Here is a tiny trained network, its code and every weight. The questions are about switching its units off for an input and a target symbol, where a switched-off unit gives its printed mean instead of its output.

import numpy as np


def w(rows, s, z=0):
    codes = np.array(rows[::2]) - 128.0
    scale = np.full(codes.shape[1], s)
    scale[-1] = z or s
    return codes * scale


def norm(h):
    return h / np.sqrt((h * h).mean(-1, keepdims=True) + 1e-5)


def f(y):
    return np.maximum(y, 0)


def softmax(a):
    e = np.exp(a - a.max(-1, keepdims=True))
    return e / e.sum(-1, keepdims=True)


def log_softmax(a):
    a = a - a.max(-1, keepdims=True)
    return a - np.log(np.exp(a).sum(-1, keepdims=True))


def net(x, mask):
    ids = ['αβεθλμξστφψω'.index(c) for c in x.split()]
    T = len(ids)
    res = E[ids] + P[:T]
    q, k, v = (norm(res) @ M[0].T for M in (Q, K, V))
    z = softmax(np.where(np.tri(T) > 0, q @ k.T / 2**0.5, -1e9)) @ v
    res = res + np.where(mask[0], z, O[0][:, -1]) @ O[0][:, :-1]
    y = f(norm(res) @ A[0][:, :-1].T + A[0][:, -1])
    res = res + np.where(mask[1:25], y, B[0][:, -1]) @ B[0][:, :-1]
    return log_softmax(norm(res)[-1] @ U[:, :-1].T + U[:, -1])


Q, K, V, O, A, B = {}, {}, {}, {}, {}, {}
E = w([
[98,117,144,216,101,80,149,126],'α',
[130,101,169,141,109,88,147,139],'β',
[101,137,154,163,115,55,144,114],'ε',
[119,105,163,145,111,86,149,138],'θ',
[3,87,84,128,176,116,135,159],'λ',
[81,149,144,163,109,78,134,132],'μ',
[98,132,153,156,111,71,145,128],'ξ',
[109,120,161,142,109,74,144,135],'σ',
[87,143,157,152,98,89,131,149],'τ',
[79,157,138,158,117,70,141,124],'φ',
[99,130,145,96,132,56,155,123],'ψ',
[121,147,131,123,122,164,98,24],'ω',
],0.025)
P = w([
[217,252,145,111,172,164,218,251],'0',
[80,105,199,209,178,127,93,142],'1',
[93,78,201,179,165,115,114,109],'2',
[118,47,206,171,152,123,144,101],'3',
[81,117,141,121,93,50,158,94],'4',
[91,104,141,129,83,67,166,96],'5',
[86,92,138,128,75,86,174,98],'6',
[92,83,129,119,69,96,179,92],'7',
[103,75,132,137,61,107,196,82],'8',
],0.015)
Q[0] = w([
[136,153,237,190,228,173,166,106],'H1',
[42,100,253,89,99,172,247,126],'H1',
],0.0039)
K[0] = w([
[141,217,122,237,119,247,252,93],'H1',
[188,182,82,152,226,217,113,63],'H1',
],0.0036)
V[0] = w([
[56,55,79,86,163,143,54,72],'H1',
[102,94,113,211,196,113,165,254],'H1',
],0.012)
O[0] = w([
[100,84,106,167,60,129,7,156,83],'H1',
[151,153,222,52,94,217,127,181,255],'H1',
],0.012,0.0099)
A[0] = w([
[124,97,96,163,130,107,88,79,62],'N1',
[155,106,46,168,129,68,100,115,47],'N2',
[112,134,121,98,116,104,141,92,118],'N3',
[124,125,125,135,204,115,155,165,114],'N4',
[133,108,143,152,94,95,89,102,120],'N5',
[139,124,118,153,209,121,160,153,4],'N6',
[178,161,129,99,114,119,143,100,120],'N7',
[132,118,59,158,114,88,90,87,99],'N8',
[123,102,96,132,111,82,135,129,126],'N9',
[145,136,126,169,125,121,143,134,92],'N10',
[181,143,158,148,137,142,95,139,98],'N11',
[167,123,5,154,110,113,92,109,79],'N12',
[133,163,141,148,122,124,115,142,100],'N13',
[132,141,108,153,101,108,113,126,127],'N14',
[168,141,143,126,145,124,165,130,70],'N15',
[150,160,148,104,91,97,146,116,102],'N16',
[148,110,145,153,144,121,70,144,88],'N17',
[127,97,130,160,108,91,98,154,158],'N18',
[120,94,86,171,157,89,117,95,137],'N19',
[149,153,121,109,122,154,88,117,82],'N20',
[180,158,127,67,110,156,109,123,93],'N21',
[164,172,116,140,159,125,159,153,112],'N22',
[184,188,165,116,94,137,153,154,88],'N23',
[148,169,135,146,124,137,116,156,102],'N24',
],0.029,0.017)
B[0] = w([
[149,128,152,116,96,163,146,157,182],'N1',
[177,164,104,94,96,149,146,116,163],'N2',
[141,132,126,164,119,117,121,122,198],'N3',
[180,150,106,140,102,100,127,108,190],'N4',
[100,112,110,135,129,136,112,137,229],'N5',
[161,135,96,5,160,122,79,145,138],'N6',
[135,118,150,160,120,122,112,134,177],'N7',
[156,138,157,90,123,145,145,176,193],'N8',
[114,133,119,126,112,113,138,79,207],'N9',
[126,126,126,110,150,125,120,111,138],'N10',
[133,160,84,95,116,122,137,130,141],'N11',
[93,125,80,76,149,165,58,60,149],'N12',
[123,148,114,124,136,132,137,117,135],'N13',
[126,112,138,105,131,126,124,138,167],'N14',
[94,122,107,115,108,152,118,150,175],'N15',
[118,113,122,109,101,142,117,126,216],'N16',
[134,148,76,133,119,155,140,153,136],'N17',
[156,148,111,131,132,112,148,111,239],'N18',
[100,109,168,125,144,152,109,157,223],'N19',
[107,118,117,166,115,97,135,153,134],'N20',
[180,165,95,139,114,127,170,118,166],'N21',
[127,109,141,101,137,149,115,124,174],'N22',
[173,120,140,102,103,133,147,148,254],'N23',
[159,140,121,124,134,132,124,120,142],'N24',
],0.031,0.011)
U = w([
[163,220,130,99,81,86,247,167,90],'α',
[108,124,132,150,162,126,139,124,21],'β',
[107,123,142,154,159,131,124,84,154],'ε',
[95,162,138,144,153,122,136,129,4],'θ',
[77,166,2,145,120,161,122,138,200],'λ',
[107,166,135,148,156,120,132,115,70],'μ',
[107,144,133,151,160,128,126,111,103],'ξ',
[98,158,142,159,158,122,121,125,68],'σ',
[103,147,130,156,168,132,141,135,60],'τ',
[103,157,137,155,156,123,126,108,132],'φ',
[58,20,218,118,107,124,114,215,206],'ψ',
[97,141,89,30,180,97,56,60,193],'ω',
],0.0082,0.0021)

Each question gives the input, a string of symbols that net reads in full, and the target symbol t.
The units are the heads (2 rows each of Q, K, V and O) and the neurons (one row each of A and B). Each row of codes is followed by its name. A weight is (code - 128) times the scale printed after its matrix; where a second scale follows, it is the last column's (O, A, B and U).
mask holds one flag per unit, heads first, then neurons. A switched-off unit (its flag False) gives its mean, the last column of its rows in O or B, instead of its output. The means were averaged over made-up inputs and are rounded, as every weight is.
A unit's drop is (log p(t) with every unit on - log p(t) with that unit switched off) / (log p(t) with every unit on - log p(t) with every unit switched off).
The circuit of an input: a set's keep is (log p(t) with only the set's units on - log p(t) with every unit switched off) / (log p(t) with every unit on - log p(t) with every unit switched off). Starting from the 12 units with the biggest drops (on a tie, the unit counted first), units are removed one at a time, each time the one whose removal leaves the highest keep (on an exact tie, the one counted first), for as long as the keep stays at least 0.8.
units of the circuit, in order: the units of the circuit, biggest drop first
unit that matters most: the unit with the biggest drop
top k neurons: the k neurons with the biggest drops, biggest first
input β σ φ λ α φ, target ψ: units of the circuit, in order : (N18)
input λ ψ ω λ, target λ: units of the circuit, in order : (H1; N18; N23)
input λ ω ξ β, target λ: top 2 neurons : (N17; N5)
input μ τ ε ξ ξ μ, target ψ: units of the circuit, in order : (N18; N4)
input λ α τ ω λ ω φ λ α, target ψ: top 2 neurons : (N19; N5)
input ω μ λ α, target ω: top 2 neurons : (N6; N4)
input ω ψ μ θ, target ω: units of the circuit, in order : (H1; N6)
input λ ω α, target λ: units of the circuit, in order : (H1; N17; N23)
input λ λ ω λ μ, target λ: units of the circuit, in order : (H1; N5; N18; N23)
input ω θ ω, target ψ: units of the circuit, in order : (H1; N19)
input ε φ σ λ λ τ ε, target ψ: units of the circuit, in order : (N18; N4)
input τ λ λ ω μ, target λ: units of the circuit, in order : (H1; N5; N23)
input λ λ ω λ σ, target λ: units of the circuit, in order : (H1; N5; N18; N23)
input ω λ ε ψ, target ω: unit that matters most : H1
input ψ ω ω ω φ, target ω: units of the circuit, in order : (H1; N12)
input θ ε λ ε λ, target ψ: top 2 neurons : (N18; N9)
input λ λ μ λ ω, target λ: top 2 neurons : (N21; N5)
input λ β λ λ ω ε, target λ: top 2 neurons : (N5; N18)
input ω θ α ξ ε β ω ξ α, target ψ: top 3 neurons : (N19; N4; N21)
input ω ε φ β θ β φ ω ε, target ψ: unit that matters most : N19
input ω λ λ φ, target ω: top 2 neurons : (N6; N4)
